(69) [-14  11  -5  10  46  11 -31 -11 -22  -7   4 -32  14 -14 -19  19 -41  27
   0  28  16 -22 -12  -1  39 -15 -28  35  32  11 -11]
(71) [-11   1 -39 -34 -24  32 -14   8  19  18 -35 -24 -22 -14  12  -2  39  -4
  34 -27   2 -26   0 -24 -11   2  56   6 -18  -5 -37]
(60) [  9  13 -27 -18   8  -6 -12  -6  -5 -19  27  11 -31  13 -16  22 -14  14
  11 -11 -12 -33   9 -13  34   6 -46  45  12  21   1]
(60) [  9  -2  60  43  44 -50  -6 -27 -23  -3  -3 -14  48 -11  -9  11 -21  19
 -18  54  -1  37  -8  21   6 -23 -11   4  11 -10  28]
(60) [ 15  12 -16  43  39  48  18  34  -8   5 -15   6   6  -4   4 -38 -41  -8
   0  -2  29  35  -5   8   4  14  20 -29   8  14  19]
(68) [ 39  12 -26  -3  -6  14  41  19   0 -16  30  43 -22   5   8  -8  -5 -12
   3 -38 -21  10  38  15 -19  22 -11 -13  -4  24   1]
(69) [ 18 -16  13 -14 -18 -26   8  -4   9  -2  -2  20 -17  24   8   9  33  -7
  -3 -16 -12  -5  -8 -20  -7  -6   4  -4 -21   0  10]
(69) [-17  -8  48  34  -5 -14  21  -3  -8   2  16   6  49  -8   3 -18 -23 -12
 -40  32   6  43   3  44 -28  -2 -14 -45  11 -20  16]
(60) [ -6  11  -6  13   3   2   1   2   1   6  -1  -9   6 -12  -3 -13 -10  -1
   7   6   3  16  12  14   3   4   6   6   0  -4   7]
(71) [ 11   5  -5  12  24  24  -3  11  -5   0 -20   0   4  -5   3  -6 -11   5
   6   4  10   6 -14  -7  -3   8  19 -15   8   9  -2]
(71) [ -5  -6   7 -35 -27 -19 -15 -14   6 -20  20  28 -16  21  -7  30  14   5
  -8   0 -21 -35 -14 -15  -4  17 -41   3  13   4 -10]
(60) [ 12  20 -37 -13  -3  26   7  15   1 -22  28  36 -28   8  -7   2 -22   0
   7 -21 -12 -17  15   1   4  36 -37   4  19  26  -5]
(69) [ 10  -3  13  11  34  11 -14   1 -13  -9 -14   4   8   7  -4  11 -17  13
  -7  17  11  -6 -33 -16   7   1  -5 -11  18  12   1]
(71) [ 15  -7 -13   6  14   6  15   7  -4  16 -12 -25  -5  -6  10  -9  12  -4
  10 -23  10   5  14  -6   9 -33  36  13 -25   2  -4]
(65) [ 11  -1 -12  -9   8   6  -3   6  -5 -19  21  25 -25  27  -9  12 -17   4
  -9 -12   1 -25 -13 -19  23   8 -43  10  13  21   8]
(68) [ 33 -11  -4 -24  -7   5  34   2 -12 -19  35  27  -5   6  12  22  10  -3
 -16 -34 -24 -19  25   8 -27  -9 -17 -17   2  20 -31]
(60) [ 12  -2  23  -1  -7   0  14   0  -4 -17  12  36  17   3   6   7  -2  -3
 -19   9 -16  10  -3  15 -38  23 -13 -44  16   3  -7]
(65) [ 37 -15  17  19  42 -23   0   5 -15 -20  12  33 -28  55 -12  13 -24   8
 -20  -2  13  -8 -38 -39  48 -11 -50  16   3  28  50]
(65) [ 50   4  20  48  40 -17  27   9  -6   8 -30  10  11  -2  11 -22   2  -2
  11   4   0  60   5   4  -9  -5  46 -16 -24   5  42]
(68) [  3   4 -14   5 -26  -5  33  13   9  -1  33  24 -18  13   1 -23  -6 -21
  -8 -26  -5  17  32  19   1   9 -22   0 -13   2  23]
(69) [-31  18 -14   0  23  46 -29   0 -13  -5  -4 -26  27 -33 -10   7 -39  18
   2  29  14 -19  -9  16   1  14  -8  -5  44   3 -39]
(71) [-10  10  -5   5 -25 -15  30  -5   0   3  41  -3  13 -20   0 -13  -8 -12
  -7  -9 -16  22  56  49 -12  -4 -18   9  -5 -10  -1]
(60) [  2   1 -47 -30  -4  19 -11   9   5  -4   8  -1 -48  19  -7   9   4   2
  17 -36   5 -45  -1 -34  37  -3 -16  39  -5  19  -9]
(71) [-15   4  -9  -7 -30 -14  17  -6   7   9  23 -12   2 -14   2  -9  10 -11
   1 -13 -11   8  40  27  -6  -9  -2  15 -14 -14  -5]
(68) [ -9 -16  12  -6  -4 -10  -4  -6  -2   6   0 -14   3   8   1   6   9  -1
 -11   0   8 -11 -11  -9   8 -23  -2   5  -7  -7  -3]
(60) [ 23 -23 -11 -51  -3  -4 -14  -5  -5 -26  19  28 -45  46  -3  49  20  11
  -9 -32 -11 -73 -31 -55  21 -11 -44  20   5  29 -21]
(69) [  4  -8  21   1  26  18 -20   0 -12 -13 -18   9  16   6   0  18 -12  13
 -14  24   9 -15 -44 -17 -10   9  -4 -31  27   9 -14]
(65) [ 28  17 -23  12  15  10  18  13  -2  -7   7  17 -14  -3   0 -11 -12  -1
  15 -16  -8  16  24   7   3  15   2   6  -2  17  11]
(71) [  7 -10   2  10  -2 -27  27  -5  -5  13  19 -22   1  -2   5  -8   8  -9
  -6 -19   0  14  35  15  14 -43   4  26 -28  -6  11]
(69) [-26  -8  27 -10 -11   3 -12 -12  -6  -6   7  -3  32 -10   0  15  -5   4
 -24  26  -2 -11 -15  15 -24   3 -16 -28  25 -12 -27]
(69) [  3   2   0  15  -5  -9  18   5   3   7   7   2   0  -1   2 -18  -2 -10
  -1  -6   0  24  18  14   0  -2   4   1 -13  -5  19]
(68) [ -1  17  -2   8   8  10 -12   1   2  -4 -13   6   8 -13  -4  -3 -10   7
  13  18  -4  11  -4   6  -9  27   7  -9  14   1   1]
(68) [-23  19 -19   7 -20 -16   8  -5   7   7  30 -14  -4 -14 -11 -18 -14  -7
   8  -3  -5  15  44  32  20   1 -23  38  -6 -11  16]
(71) [ -3  18 -10 -20 -13  25  -9   3   2 -24  13  36   0  -6  -4  13 -12   6
   1   8 -20 -15  -2  10 -29  50 -26 -27  35  12 -24]
(65) [ 10  -1  15   8  -9  -7  13   0   9  14 -27  -3  17 -17  15 -13  28  -8
  11   3  -9  32   8  10 -35   2  52 -26 -20 -15  -1]
(65) [ 20  -8  18  15  13 -18   6   1  -1   1 -12   9  -1  14   3  -2   7  -1
  -3   2   1  16 -12 -11   2  -7   9  -6 -12   2  23]
(68) [ 54 -11 -20 -23  -3   9  52  12 -13 -20  42  35 -22  14  17  17  12  -8
 -12 -58 -26 -18  39   4 -21 -14 -14 -10 -11  32 -26]
(65) [-14  -1   0   5   6 -12  -8  -8  -4   4  10 -19   1   1  -9   1 -11   4
  -3   7   8  -5   2   2  26 -18 -17  27   0  -4   8]
(68) [  0  10 -10  -1 -21  -3  22   4   3  -7  32  19  -4  -2  -1  -9  -8 -10
  -5 -12 -14  11  33  26 -10  15 -24  -2   1   2   4]
(65) [-20  13   5  38  44  15  -9  -3 -20  13  -7 -48  40 -35  -9 -13 -43  13
  -2  33  25  21   7  29  19 -22   9  13  18  -7  -2]
[  5  -3   0 -24   5  -7   1 -20 -16  -9  21 -17  13 -18   1  34   7  15
  -4  -4 -18 -29  22  12  -8 -25 -11  18  10   6 -43]	(68)
[ 49  12 -68 -23   8  19   0  23  19   4 -32  13 -78  22   6  -4  36  -1
  59 -60  -6 -22   4 -59  30  11  44  43 -39  30  12]	(69)
[ 13  -2  -9  -9   1  -1  13  -1  -6  -4  15   0  -6  -1   3   8   4   0
   0 -17  -8  -9  18   3   0 -12  -5   9  -4   8 -11]	(68)
[-27 -15  -8   2 -20 -29   8  -6   5  23  21 -37 -15  12  -6 -15   6 -13
  -7 -19  18  -3  21   1  45 -48 -14  51 -32 -17  23]	(68)
[-11  27 -17  -6  -9  -7   4 -15  -4  -8  34  -8  12 -34 -10   7 -16   9
  11   7 -25   2  51  43  -6  11 -24  27  16  -1 -19]	(68)
[-57 -25  16 -39 -24   4 -43 -17  -3  -8  17 -16   5  20 -13  33  -5   8
 -34  19  17 -66 -48 -22  19 -14 -54   4  31 -11 -32]	(65)
[-17   8   3  23 -13  17  15  12  10  21 -18 -13  26 -27  10 -37  -1 -16
   4   9   9  43  16  31 -29  11  43 -32  -9 -21   3]	(60)
[ -5  25 -28  26  25   9  -4   7  -3   7   2 -20  -7 -15 -13 -20 -32   5
  21   4  12  17  21  12  36   2  -3  37   2   5  21]	(60)
[ 62  -8  -1  54  98  41  20  28 -32   8 -44 -18  11   0  13 -15 -30  11
   4  -8  38  27 -24 -24  19 -37  56 -17  -7  32  13]	(71)
[  5  18   6  16   7  -5   7  -3  -6 -12  17  18  14 -11  -7  -3 -23   4
  -3  16 -13  21  17  27 -10  22 -21  -7  18   4   9]	(60)
[ -9  -1   8  24  -1 -18  16  -2  -1  16   7 -22  13  -9   0 -21  -6  -9
  -5   3   8  29  23  23  10 -22   6  13 -17 -14  20]	(71)
[-16   0 -21   9  -4  16   1   9  12  35 -35 -47   0 -22  10 -30  19 -11
  25 -13  20  16  12  -1   6 -22  64  13 -31 -18  -3]	(71)
[-22 -14  36   5  -4   1 -25  -2   6   2 -28   6  20  11   1   0   3   0
 -17  34  15   3 -52 -15 -15  15   6 -40  13 -16   6]	(68)
[ -8  -6 -10 -21  -6 -22   8 -21 -13   3  36 -37   3 -15  -3  23   7   7
  -4 -17 -11 -28  41  16  18 -48 -20  50  -8  -2 -29]	(68)
[ 15   3   2  12  29  28   0  12 -12 -13  -6  17   8   3   1   2 -24   6
  -8   7   8   0 -19  -4  -7  14  -4 -28  22  17  -5]	(65)
[ -1  -5  -5 -12 -23 -23  20  -9   2   5  28  -8  -5  -2   3   2  15  -8
  -4 -21 -13  -2  36  16   1 -23  -9  22 -19  -6  -4]	(71)
[-43  27  -6  31 -27   5  15   4  12  21  11 -23  33 -44  -2 -47 -22 -17
   5  19   3  54  49  65 -17  18  13  -6  -1 -30  11]	(71)
[ 10  -7 -28   3  18  39   3  25  -1   6 -16  -3 -24  16   5 -13  -8  -6
   5 -26  26 -13 -18 -29  21  -7  16  -2  -7  16   1]	(60)
[  3  17   2   3   2 -15   0 -10  -4 -15  24  15   5  -8 -11   8 -17   8
   1  13 -19   6  19  21  -1  19 -32  11  17   5   6]	(60)
[-44 -27  48  -9  -6 -18 -39 -24  -3  10 -21 -33  33   3  -3  20  11   9
 -25  42  18 -21 -51 -15   0 -25  -1 -11  11 -28 -14]	(68)
[-34  -1   7   6  -8 -16 -19 -12   4  14  -3 -30   9  -6  -9  -6  -3   1
   0  19  12   2  -4   4  21 -14  -5  24  -3 -20  10]	(68)
[-44  -6  -7 -51 -66  14 -13  -9  21   7  -2  -9   7 -19  10  10  40 -10
   2  -5 -15 -30   5   8 -45  15  17 -23   2 -25 -55]	(65)
[ 22   4 -16   5   2  23  12  21  10   2 -22  20 -17   6  10 -18   8 -10
  14 -18   2  14  -5 -13 -13  21  31 -23 -11   9   8]	(69)
[ 17   0  14  16  16  10   8   7  -3   2 -22   6  17  -8  10  -7   1   0
   0   9   1  23  -9   3 -24   7  30 -32   0   0   1]	(65)
[-29  23  10  29  15  35 -36  12   8   0 -40   8  24 -14 -10 -23 -34   6
   7  52  20  26 -45   3 -12  57  12 -41  36  -9  15]	(71)

<95> [-25  -1 -20   0 -15  32  15 -20 -14 -10  -6  -6  11   6  -3  -2   6  -4
  19 -13   5 -17   2  15 -30   3 -26  19  -9 -63   1]
<98> [  6  -7  24  -6  -2   1   1  11  -8  17  15  -1 -26  -2  -6  -7 -12   0
   8  -8   7   2   2   5  20   2 -27 -17 -12   8 -30]
<98> [  0  11   1  -1   5 -28   2  20  -5   3 -22  15   2  -2  28  -2  13 -43
 -15   8  24  22 -24  13 -38 -32 -21  -7  11  22   9]
<98> [ -7   0  16  16  20  -1 -19   3  -4   1  18  13 -15  -6  15 -11 -16  -2
  -6  -2  27 -15  -4 -19   1  28   8 -14  -4  30   7]
<91> [ 38   1   0  17  11 -10  -6 -11  57 -20  -5  20   8 -22  20   4 -12 -17
 -33  15   0  17 -17 -30   0   1  31 -18  25  20  11]
<98> [  9  -7  19 -24 -14 -14  20  12 -11  12 -17 -16 -24   4 -18  -9  12  -7
   0  -5  -5  37  10  36   6 -20 -53 -21 -15  -9 -42]
<85> [ -5 -21  18   1   1   8   1 -26 -18   3  -4 -24 -23   4 -26 -10  -3  18
   4  -2  -4   0  30  13  17  26 -22 -31 -18   1 -24]
<92> [-14  13  -3 -14  13 -17  -5  25  -1 -16   1  -3   3  12 -11 -16  17  32
 -12  -3  -1  22  14   3  10  19  30  23 -12   9  19]
<92> [-17 -29  -1  26   2  40   2 -57  -7  -6  -3 -11   0  -4  -8  -3 -13 -11
  13   3  12 -31  13   2 -19  19 -18 -20  -1 -32  -3]
<90> [  2   2   1  29   7   0 -14 -19  -6   5  -4  19  -4 -14  38   6 -16 -43
  -8   5  30 -26 -24 -18 -37   2 -16 -29  15  25  11]
<91> [ 20   7 -15 -20 -26 -26  21  -3  -5   2 -46 -17   9   4  -5  17  27 -15
 -10   9 -30  34   0  30 -16 -41 -30 -10   8  -8 -13]
<91> [ 23  -9  20   5   7 -18  -8   2   8  15   0   2 -13  -9   3   5 -10 -12
 -10  12  -2   8  -4  -6  18 -11   0 -30  10  44 -12]
<90> [-16  -7  -2   5  14  -7   9  -6   7 -19 -27   6   7   0  11 -19  16 -36
 -17  11  31  28  -7  22 -47 -16 -16  -5   6 -10  14]
<95> [-33 -13   9 -16  11  15  15  22   1  -8  12  -2   1  13 -21 -28  12   6
  14  -7  21  20   9  28  -2  -9  -5  32 -16 -39  -3]
<98> [-13  10   7  14  30 -30 -15   5  -2 -19 -20  14  -7  -3  27 -23  10 -22
 -36   9  41  22  -7  -2 -38  19   4 -22   1  43  28]
<95> [-27  41  -6  13  23 -22 -34  34 -31  -3  17  30  -5   2  46  -9  -3   2
 -14 -13  41 -26 -20 -31 -26  41  23  13  -8  50  44]
<90> [-31  13  -9   5   6   4  -6  16 -24   3   6  16   7   6  24  -5   4 -19
   9  -8  31 -19 -17   1 -35  -3  -6  22  -2  -5  22]
<95> [-17 -13   1 -14 -13  24  17   5 -12  12  11 -10   1  10 -21  -2   2   3
  30  -9  -4  -5   6  23   7 -20 -21  22 -10 -42 -19]
<92> [-14 -14   5  -3   3  -3   5   3 -16  14  -8  -5   5   7  -6   0   9 -19
  11  10   6   3  -1  23 -10 -32 -13   2   5   4  -2]
<90> [  1 -12   1  12  -2   3   2 -28  -9   4 -18  -6  -3  -4   5   5  -2 -24
  -1   8   5  -6   0   7 -20  -7 -23 -27   6   3  -6]
<85> [-11 -10  25  -4   1   7  -2   2 -27  16  15  -9 -32   4 -12 -13 -10   9
  12 -13  13  -8  14  10  15  21 -33 -20 -23   5 -28]
<90> [  9 -22  47  -4   4  28  -6  21   4  31  64   3 -43  -6 -22 -13 -40  25
  29 -19   7 -20   9 -14  69  22 -12 -10 -23   4 -51]
<90> [ 13 -21  35  -3   5  15   0   8  14  15  35  -1 -30  -7 -19 -12 -25  14
  11  -8   3   0   9  -6  47  13  -9 -16 -13   3 -38]
<95> [-33  -8  -7  -8   8  17  19  -8   7 -34 -15  -8   6  10 -15 -32  21   4
  -5  -6  21  28  15  28 -31  13 -13  19 -17 -57   7]
<92> [ 38   2  15   5  -2  -2  -5  20  37  14  26  24  -6 -19  18  12 -26 -16
  -3   2  -2  -2 -27 -28  26 -19  12  -6  18  21 -15]
<95> [-30  14  -3   8  30  -6 -12  19   7 -28   5  22   5   2  21 -29   7  -3
 -19  -3  43  10  -8  -8 -31  26  24  20  -6   5  37]
<90> [-32 -12  12 -29   7   9  19  31  -3  -6  11 -10  -3  19 -33 -30  18  19
  16  -9  11  32  18  37  11 -10  -8  35 -23 -40 -12]
<98> [ -3  10   2  20  12   0 -19  16  -3  16  22  30   4  -9  38   8 -19 -31
   5   1  28 -32 -33 -26 -15 -10  11   5  16  31  19]
<85> [  8   2 -25   0   1  -5  10 -10  36 -28 -25   0  34  -1  -2   5  18  -2
 -18  16 -16  24  -2   1 -16 -18  34  20  20 -18  27]
<92> [-10  -3 -11   3  -5  16   6 -26  -5 -15 -10 -12   2   3  -9  -4   4  11
   1  -5  -3  -5  14   5 -12  22  -8  -2  -9 -30   1]
<98> [  5  -9  18 -20   3 -18  13  -2   4 -16 -23 -23 -24   6 -30 -25  17  22
 -21  -1  -5  52  31  28  13  19 -21 -25 -23  -2 -24]
<85> [  0 -10  -7  15   6  17   1 -25  23 -18  -2   4   9  -7   3  -4  -6  -6
  -6   5   6  -4   0 -10 -12  11  12  -2   8 -18  10]
<91> [-34  -2   0   2  -2  32   4   7 -22   7  24  10  -4   5   8 -10  -8 -12
  28 -19  31 -29 -10   7 -20   3 -26  23 -13 -40  -3]
<90> [ 29 -30  40   9  24  -4   7  -8  59 -16   0  10 -26 -21  -4 -30 -15 -24
 -31  13  26  49   0   0  11   3 -10 -45   5  13 -27]
<91> [ 21  16 -34  -9 -19  -8  22 -11  38 -33 -40   1  29  -5   9   9  23 -13
 -25   6 -20  36 -11   7 -34 -21   3  14  17 -42  14]
<85> [-15   3 -12  -1   2   0   5 -14  -7 -19 -20  -9   6   7  -5  -9  15   7
  -9  -1   3  10  12  11 -21  15  -3   2  -8 -17  12]
<92> [ 12   8  -1   9   4  11  -9  -7  24 -18  16   8  -5 -10   5  -4 -15  23
 -12  -9  -1  -8   3 -30  15  41  23  -2  -4  -4   4]
<92> [ -2 -37  20  42  30  48 -17 -42  37 -11  41  13  -7 -19  -2 -14 -42   1
   5   6  26 -39   5 -39  19  42  34 -17   7  -2   5]
<91> [  7   3  -1  -8   5 -13   5  11  20 -12  -8   1   6   0  -5  -6  10   5
 -14   5  -5  27   1   4   4  -6  15   7   3   1   5]
<92> [-31  -1   7  -5  12 -29  -9  20 -53  26 -15  -7   1  18   2   0  20 -20
   9  12  15  -1   0  29 -19 -32 -13   0   0  46  13]
<85> [  3  -2  -8  15   1   8  -7 -23   2  -4  -3   1   6  -5   7   8  -7  -3
  -3   4  -2 -18  -1 -14  -8  11   8  -9   7   3  10]
<91> [ 60  -2   0  25 -11 -18  -5 -36  34   6 -27   9   0 -29  29  31 -18 -44
 -28  22 -17   0 -23 -26  -9 -21  -8 -57  36  40 -10]
<95> [-10   9   0  17  20   4 -20  26   9   7  34  34  11  -6  32   1 -17 -18
   5   1  29 -28 -30 -30  -6  -6  35  25  16  25  29]
<98> [  3 -14  20 -13  -5   6   9  -8  -7   2   3 -22 -27   4 -31 -13  -2  28
   4 -10 -11  14  28  15  30  23 -24 -20 -24 -12 -34]
<95> [ -6 -15 -16   7  -3  26  19 -36  28 -30 -19  -5  17  -4  -7  -9   7 -12
  -5   4   4  12   4  11 -30  -1  -7   5   5 -58   5]
<91> [-11   6 -12   6   6  17  -1  -2  16 -21  10   9  11  -1   5  -8  -2  10
  -2  -6   9  -6  -2 -13  -9  20  21  22  -2 -26  18]
<85> [ 13  -5  34   8  -1  11 -15  22 -14  45  49  17 -33 -11  13   8 -39 -12
  25 -12  15 -38 -18 -22  35  -2 -21 -18  -3  33 -33]
<85> [-15  10   4  -2  -6 -10 -11  -3 -54  18  -4 -14 -20   9   0   4   2  12
   8 -11   1 -21  13   6  -2  23 -28 -19 -19  23  -8]
[ -1  -7  13  17  14  14 -12   0  10   4  25  16  -9  -9  12  -6 -22  -9
   3  -2  22 -20 -10 -20   5  13   8  -6   3  11   1]	<91>
[  2   1   8  -8 -15  -6   9  15 -22  27  -5   5 -10   0  14   8   0 -37
  13  -4  10  -1 -19  20 -17 -39 -49  -9   2   0 -22]	<98>
[-19   1 -24  10  -7  16   0 -30 -21  -7 -14  -9  17   6   1   9   7   0
   9   0  -4 -26   5   3 -26   8  -2   7   1 -23  18]	<98>
[-11   5   0   5   9  -1  -4  11   0  -4   4  14   1  -1  15  -8   0 -14
  -3  -2  23  -1 -12  -2 -18   0  -1   7   1   2  11]	<90>
[ 24 -20  -8   2 -31  27  17 -32   7  19  -1 -14   9  -7 -14  30 -12 -11
  26   4 -35 -22  -2   4  14 -33 -20  -7  15 -34 -28]	<95>
[ 16   2  -8  -9 -26 -11  18  -7 -11  13 -32  -7   2  -2   8  18  12 -35
   1   4 -12  13 -12  24 -25 -43 -47 -16  10 -12 -20]	<91>
[ 15   8 -30  18 -31  21  12 -41   2  -3 -24   8  15 -15  32  27  -6 -44
   3  -4  -3 -27 -26  -6 -51 -17 -39 -13  19 -42  -2]	<91>
[ 34  12 -24  11 -41   4   0 -52 -24  14 -28 -19  -1  -9  10  45  -8  -2
   4  -3 -44 -37   1 -14  -7   8 -32 -39   8  -2 -17]	<95>
[ 54  13  10  24 -12   6 -17  -6  30  17  29  30 -18 -32  40  26 -46 -21
  -7  -7  -2 -35 -34 -56  19  12  -2 -34  18  30 -19]	<92>
[-25  19  -1  -9   6 -14  -5  17 -31  -9  -6  -3 -12  12   3 -18  14  16
  -7 -14  17   7  10   9 -14  30 -11   5 -23   5   9]	<95>
[ 12   7  12 -14  22 -48   5  25  31 -28 -33   4  -5   0   1 -27  26  -6
 -49  15  13  76   4  16 -11  -4  10 -14   1  32   9]	<98>
[ 20   0  16 -21 -17 -14  16  34   2  27   1   6 -11  -2   4   7   1 -28
   9  -2  -3  23 -20  20   8 -53 -38  -3   5   2 -34]	<98>
[ 12  16  -5 -15 -36 -14   1 -12 -57  27 -18 -30 -21   9 -11  26   5  23
  13 -15 -39 -18  18  11  15  12 -46 -28 -19  10 -32]	<95>
[-12 -19 -11  13  10  22   9 -48  21 -39 -22 -13   9  -1 -15 -18   8   6
 -15   7   6  12  22   7 -23  30   6  -9  -3 -39  12]	<85>
[-18 -20  11   4  -4  17   6 -17 -29  17   0 -11 -12   4  -9  -3  -4 -15
  21  -2  11 -16   7  20 -10  -8 -38 -14  -8 -13 -19]	<90>
[-31  -2 -25 -21   0 -14  26  -2  -4 -30 -51 -19  29  20 -18 -16  49  -7
 -11  12  -1  49  14  51 -46 -30  -6  27  -1 -41  23]	<90>
[-17   5 -13 -22 -18 -18  17   6 -39  10 -36 -19   8  18  -9   6  32 -13
   9   2 -10  18   5  44 -28 -37 -37   7  -5 -14  -4]	<92>
[ -1 -21  10  17   2  13  -2 -19  -8  20   4   3  -3  -7   7   8 -15 -32
  14   9  12 -23 -10   1  -9 -21 -18 -19  12   9  -9]	<92>
[-17  18  -9  -7  -6 -16  -5   4 -43   5 -16 -11  -5  12   3   2  15  10
   0  -8  -1  -6   8  11 -15  13 -17  -2 -14  11   7]	<85>
[ 57   0   2  10 -14  -9  -9 -29  27   5  -3  -9  -7 -17  -6  29 -20  21
 -15   9 -47  -8   7 -34  45  16  22 -38  14  34 -17]	<90>
[-19  27 -18 -11  12  -5  -8   4   4 -48  -2 -10   1  12 -16 -25  18  70
 -25 -17  -7  17  33 -13   9  79  43  24 -30 -17  29]	<92>
[-16  -5 -19  21  11  25   3 -38  22 -38 -13   5  17  -6   9 -13   2  -8
 -14   2  20  -4   2  -8 -40  28  11   3   4 -39  27]	<85>
[  8  11   9 -15 -13 -22  -5  11 -35  22  -5 -16 -20   7 -10  10   4  20
   4  -7 -21  -1  13   7  23   7 -20 -18 -15  29 -20]	<95>
[  5  -1  -1  10   8  15 -12  -1  18  -3  28   8   6  -5  -2   3 -17  22
   5  -1  -7 -22   1 -29  27  20  41  14   4   5  11]	<98>
[-11   6  -6  14 -12  15 -13 -11 -43  28  15   1  -4   1  15  21 -16  -6
  27 -10   1 -57  -8 -13  -5   6 -16  -4  -1   9  -1]	<90>
[-22  -1  -9 -33  -5  -1  20  22  -5 -11  -7 -20  13  22 -37 -13  30  34
  10  -5 -18  32  23  35  12 -12   8  41 -16 -39   0]	<90>
[ 38  18 -20  -5 -21 -13  -7 -10  11   1  -5 -13  12  -3 -10  33  -1  41
  -7   3 -60 -10  10 -27  41  12  38   0   9  18   2]	<90>
[ 34  -7 -15   1  -6 -24  13 -39  33 -26 -55 -20  16  -7 -12  10  21  -5
 -36  26 -34  43  14  10 -10 -12   9 -30  19   5   4]	<90>
[-37 -17  10 -11  16   5  19  13  -2 -14 -11  -1  -1  11 -10 -35  21 -22
   1   1  38  36   4  42 -34 -19 -26  14 -11 -33   0]	<90>
[ 20 -11   1   8   2   0   3 -17  29  -8  -8   0   6  -9  -2   4  -4  -9
 -12  13  -9  11  -2  -6   4  -9  11 -13  15   3  -1]	<95>
